Below is a small trained network, with its code and all its weights. Each question gives an input and a class and asks what happens when units are switched off, that is, made to give their printed mean instead of their output.

import numpy as np


def w(rows, s, z=0):
    codes = np.array(rows[::2]) - 128.0
    scale = np.full(codes.shape[1], s)
    scale[-1] = z or s
    return codes * scale


def norm(h):
    return h / np.sqrt((h * h).mean(-1, keepdims=True) + 1e-5)


def f(y):
    return y / 2 * (1 + np.tanh(0.7978845608 * (y + 0.044715 * y**3)))


def log_softmax(a):
    a = a - a.max(-1, keepdims=True)
    return a - np.log(np.exp(a).sum(-1, keepdims=True))


def net(x, mask):
    res = np.array(x, float).reshape(1, 5) / 4 @ E
    u = 0
    for l in range(2):
        y = f(norm(res) @ A[l][:, :-1].T + A[l][:, -1])
        res = res + np.where(mask[u : u + 5], y, B[l][:, -1]) @ B[l][:, :-1]
        u += 5
    return log_softmax(norm(res)[-1] @ U[:, :-1].T + U[:, -1])


A, B = {}, {}
E = w([
[147,95,209,104,141,124,114,115,182,94],'x0',
[65,124,83,74,40,87,221,106,144,7],'x1',
[141,188,125,93,103,180,89,232,95,36],'x2',
[240,105,49,156,110,156,152,54,223,98],'x3',
[133,133,131,132,115,115,127,134,130,130],'x4',
],0.012)
A[0] = w([
[54,112,114,103,106,91,174,92,125,107,7],'0.n0',
[58,88,134,131,132,79,164,41,145,169,31],'0.n1',
[14,114,183,126,125,93,163,117,93,140,68],'0.n2',
[81,153,11,154,133,107,157,118,71,173,41],'0.n3',
[120,97,254,109,145,105,141,92,183,78,20],'0.n4',
],0.024,0.011)
B[0] = w([
[80,110,161,254,142,132,112,111,125,109,206],'0.n0',
[224,150,164,119,139,129,226,174,144,146,235],'0.n1',
[92,158,95,52,159,84,107,119,89,138,253],'0.n2',
[121,72,128,95,48,185,81,124,169,130,228],'0.n3',
[112,76,112,112,37,185,79,126,159,133,213],'0.n4',
],0.027,0.014)
A[1] = w([
[120,170,113,117,95,130,127,181,119,4,25],'1.n0',
[72,121,117,170,114,83,194,78,150,26,2],'1.n1',
[109,120,88,121,106,91,147,92,141,99,70],'1.n2',
[143,109,141,124,159,123,106,99,130,225,120],'1.n3',
[163,109,57,138,116,115,175,51,188,81,54],'1.n4',
],0.034,0.0028)
B[1] = w([
[206,98,157,137,114,119,248,124,168,146,254],'1.n0',
[146,111,166,194,196,144,77,104,127,191,218],'1.n1',
[99,137,159,142,140,182,86,109,124,133,162],'1.n2',
[130,112,130,209,142,131,126,96,146,106,229],'1.n3',
[47,168,69,42,166,59,92,95,63,94,232],'1.n4',
],0.017,0.014)
U = w([
[127,89,117,97,8,194,96,119,168,134,158],'0',
[134,138,162,236,164,140,109,101,121,170,200],'1',
[215,165,142,114,123,105,238,144,142,152,5],'2',
[89,194,97,54,154,75,108,116,76,125,124],'3',
],0.014,0.0013)

Each question gives the input, the list of numbers given to net, and the class t.
The units are the neurons (one row each of A and B). Each row of codes is followed by its name. A weight is (code - 128) times the scale printed after its matrix; where a second scale follows, it is the last column's (A, B and U).
mask holds one flag per neuron, layer by layer. A switched-off neuron (its flag False) gives its mean, the last column of its row in B, instead of its output. The means were averaged over made-up inputs and are rounded, as every weight is.
A unit's drop is (log p(t) with every unit on - log p(t) with that unit switched off) / (log p(t) with every unit on - log p(t) with every unit switched off).
The circuit of an input: a set's keep is (log p(t) with only the set's units on - log p(t) with every unit switched off) / (log p(t) with every unit on - log p(t) with every unit switched off). Starting from all 10 units, units are removed one at a time, each time the one whose removal leaves the highest keep (on an exact tie, the one counted first), for as long as the keep stays at least 0.8.
circuit, biggest first: the units of the circuit, biggest drop first
unit that matters most: the unit with the biggest drop
top k neurons: the k neurons with the biggest drops, biggest first
top k neurons in layer l: the k neurons of layer l with the biggest drops, biggest first
drop when u is switched off: that unit's drop, to one decimal
input [-2,2,1,-6,-8], class 3: unit that matters most -> 0.n2
input [-4,-2,5,5,7], class 2: top 4 neurons -> (1.n0 0.n4 0.n3 0.n0)
input [4,5,4,4,-6], class 1: circuit, biggest first -> (0.n3 1.n1)
input [-8,-7,-8,-5,8], class 0: top 4 neurons -> (0.n3 0.n0 1.n1 1.n0)
input [-2,-3,3,-3,-3], class 1: top 3 neurons -> (0.n3 0.n4 0.n2)
input [-5,5,1,8,-4], class 3: top 2 neurons -> (1.n4 0.n4)
input [-4,2,-6,5,7], class 2: top 2 neurons -> (0.n1 0.n4)
input [3,4,-3,4,-4], class 1: top 2 neurons -> (0.n0 0.n3)
input [6,8,3,7,3], class 1: top 2 neurons in layer 0 -> (0.n3 0.n1)
input [5,3,8,-6,7], class 2: top 2 neurons -> (1.n0 0.n3)
input [7,8,2,4,-4], class 1: top 3 neurons -> (0.n0 1.n1 0.n3)
input [-8,-4,-8,-1,-6], class 0: top 2 neurons -> (0.n3 1.n0)
input [5,7,-3,-2,8], class 1: top 3 neurons -> (0.n0 0.n3 1.n1)
input [3,8,-6,-5,-5], class 1: top 2 neurons -> (0.n0 1.n1)
input [-4,5,-4,-8,-6], class 3: circuit, biggest first -> (0.n2)
input [5,7,6,-8,6], class 3: top 2 neurons in layer 0 -> (0.n2 0.n1)
input [4,-3,-4,-7,-3], class 3: top 2 neurons in layer 0 -> (0.n2 0.n3)
input [6,1,7,5,1], class 2: top 2 neurons -> (1.n0 0.n3)
input [-6,-2,8,-7,2], class 2: top 2 neurons -> (1.n0 0.n4)
input [3,7,2,6,3], class 1: unit that matters most -> 1.n1
input [-7,-5,7,8,-5], class 3: top 3 neurons in layer 0 -> (0.n4 0.n2 0.n1)
input [0,8,1,-8,-7], class 1: top 3 neurons -> (0.n0 1.n1 1.n4)
input [0,3,-4,2,-2], class 2: drop when 0.n1 is switched off -> 3.3
input [-4,8,0,7,8], class 1: drop when 0.n0 is switched off -> 0.3
input [-8,-5,-6,-2,-1], class 0: drop when 0.n3 is switched off -> 2.1
input [4,5,-1,7,-8], class 3: drop when 0.n3 is switched off -> 0.1
input [-5,-1,6,1,3], class 2: circuit, biggest first -> (0.n4)
